Below are the code and all the weights of a small trained network. Each question names an input and a class and asks about switching units off, where a switched-off unit gives its printed mean instead of its output.

import numpy as np


def w(rows, s, z=0):
    codes = np.array(rows[::2]) - 128.0
    scale = np.full(codes.shape[1], s)
    scale[-1] = z or s
    return codes * scale


def f(y):
    return y / 2 * (1 + np.tanh(0.7978845608 * (y + 0.044715 * y**3)))


def log_softmax(a):
    a = a - a.max(-1, keepdims=True)
    return a - np.log(np.exp(a).sum(-1, keepdims=True))


def net(x, mask):
    res = np.array(x, float).reshape(1, 8) / 4 @ E
    y = f(res @ A[0][:, :-1].T + A[0][:, -1])
    res = res + np.where(mask, y, B[0][:, -1]) @ B[0][:, :-1]
    return log_softmax(res[-1] @ U[:, :-1].T + U[:, -1])


A, B = {}, {}
E = w([
[83,113,161,118,24,74,119,176],'x0',
[89,67,5,140,92,179,82,72],'x1',
[123,87,125,30,129,58,86,71],'x2',
[127,200,192,125,194,145,193,181],'x3',
[221,115,128,113,132,2,122,141],'x4',
[97,55,210,160,70,214,30,54],'x5',
[20,174,164,17,43,131,213,160],'x6',
[166,121,205,41,215,180,76,92],'x7',
],0.0078)
A[0] = w([
[78,91,136,142,136,151,73,109,147],'neuron 1',
[97,180,211,8,142,116,191,168,87],'neuron 2',
[85,93,134,80,166,200,91,73,13],'neuron 3',
[79,161,90,165,158,157,202,151,40],'neuron 4',
[182,182,141,137,142,134,116,78,81],'neuron 5',
[205,118,166,143,241,150,87,140,54],'neuron 6',
[112,147,121,176,109,129,119,117,75],'neuron 7',
[117,95,142,142,121,139,125,119,150],'neuron 8',
[172,111,130,158,63,191,61,145,143],'neuron 9',
[152,108,109,50,114,14,94,118,2],'neuron 10',
[117,123,131,86,109,200,76,79,6],'neuron 11',
[95,82,162,161,120,98,88,120,92],'neuron 12',
],0.016,0.0029)
B[0] = w([
[122,132,130,126,106,160,102,60,194],'neuron 1',
[116,152,253,63,137,115,175,141,254],'neuron 2',
[125,123,99,86,125,190,42,157,222],'neuron 3',
[136,135,66,156,109,158,127,243,187],'neuron 4',
[134,118,152,165,135,120,96,166,159],'neuron 5',
[171,134,185,190,177,97,46,166,220],'neuron 6',
[144,131,122,151,127,134,178,117,150],'neuron 7',
[162,152,105,119,129,149,161,71,152],'neuron 8',
[89,133,192,153,118,130,182,42,198],'neuron 9',
[128,100,20,76,108,62,127,126,197],'neuron 10',
[101,122,56,98,136,176,99,119,206],'neuron 11',
[136,123,112,148,135,123,197,62,164],'neuron 12',
],0.017,0.02)
U = w([
[88,224,218,45,142,140,159,214,165],'0',
[214,127,161,200,219,84,45,146,78],'1',
[154,98,62,81,120,20,134,153,252],'2',
[67,152,114,97,137,253,48,104,65],'3',
[101,221,97,187,101,177,197,251,146],'4',
[99,131,139,212,101,154,178,61,44],'5',
],0.008,0.0024)

Each question gives the input, the list of numbers given to net, and the class t.
The units are the neurons (one row each of A and B). Each row of codes is followed by its name. A weight is (code - 128) times the scale printed after its matrix; where a second scale follows, it is the last column's (A, B and U).
mask holds one flag per neuron, in row order. A switched-off neuron (its flag False) gives its mean, the last column of its row in B, instead of its output. The means were averaged over made-up inputs and are rounded, as every weight is.
A unit's drop is (log p(t) with every unit on - log p(t) with that unit switched off) / (log p(t) with every unit on - log p(t) with every unit switched off).
The circuit of an input: a set's keep is (log p(t) with only the set's units on - log p(t) with every unit switched off) / (log p(t) with every unit on - log p(t) with every unit switched off). Starting from all 12 units, units are removed one at a time, each time the one whose removal leaves the highest keep (on an exact tie, the one counted first), for as long as the keep stays at least 0.8.
units of the circuit, in order: the units of the circuit, biggest drop first
top k neurons: the k neurons with the biggest drops, biggest first
drop when u is switched off: that unit's drop, to one decimal
input [1,-5,1,5,-4,-2,-5,8], class 1: units of the circuit, in order : [neuron 6]
input [7,5,4,-7,-2,6,8,-6], class 5: top 2 neurons : [neuron 12; neuron 9]
input [5,7,-7,6,-2,-1,-3,5], class 4: units of the circuit, in order : [neuron 4; neuron 3]
input [-5,2,-3,-7,0,-8,-1,2], class 1: top 2 neurons : [neuron 2; neuron 10]
input [8,5,2,4,2,8,-5,1], class 5: top 2 neurons : [neuron 9; neuron 12]
input [-1,0,0,6,7,-4,-1,-2], class 2: top 3 neurons : [neuron 10; neuron 9; neuron 3]
input [-6,3,-6,-2,5,-1,7,0], class 4: top 2 neurons : [neuron 2; neuron 4]
input [-8,5,-7,7,-1,4,0,7], class 1: top 2 neurons : [neuron 6; neuron 5]
input [6,5,-2,6,0,-1,-4,1], class 4: top 2 neurons : [neuron 2; neuron 6]
input [1,4,-1,-6,8,3,-3,3], class 5: drop when neuron 1 is switched off : 0.1
input [-4,-4,-8,6,-2,-2,-2,-2], class 4: drop when neuron 4 is switched off : 3.7
input [1,5,2,3,7,4,-3,-3], class 2: drop when neuron 10 is switched off : 1.3
input [-4,3,-8,0,-4,-1,-2,3], class 1: drop when neuron 6 is switched off : 1.0
input [3,0,-5,4,-8,-1,2,-4], class 4: units of the circuit, in order : [neuron 4]
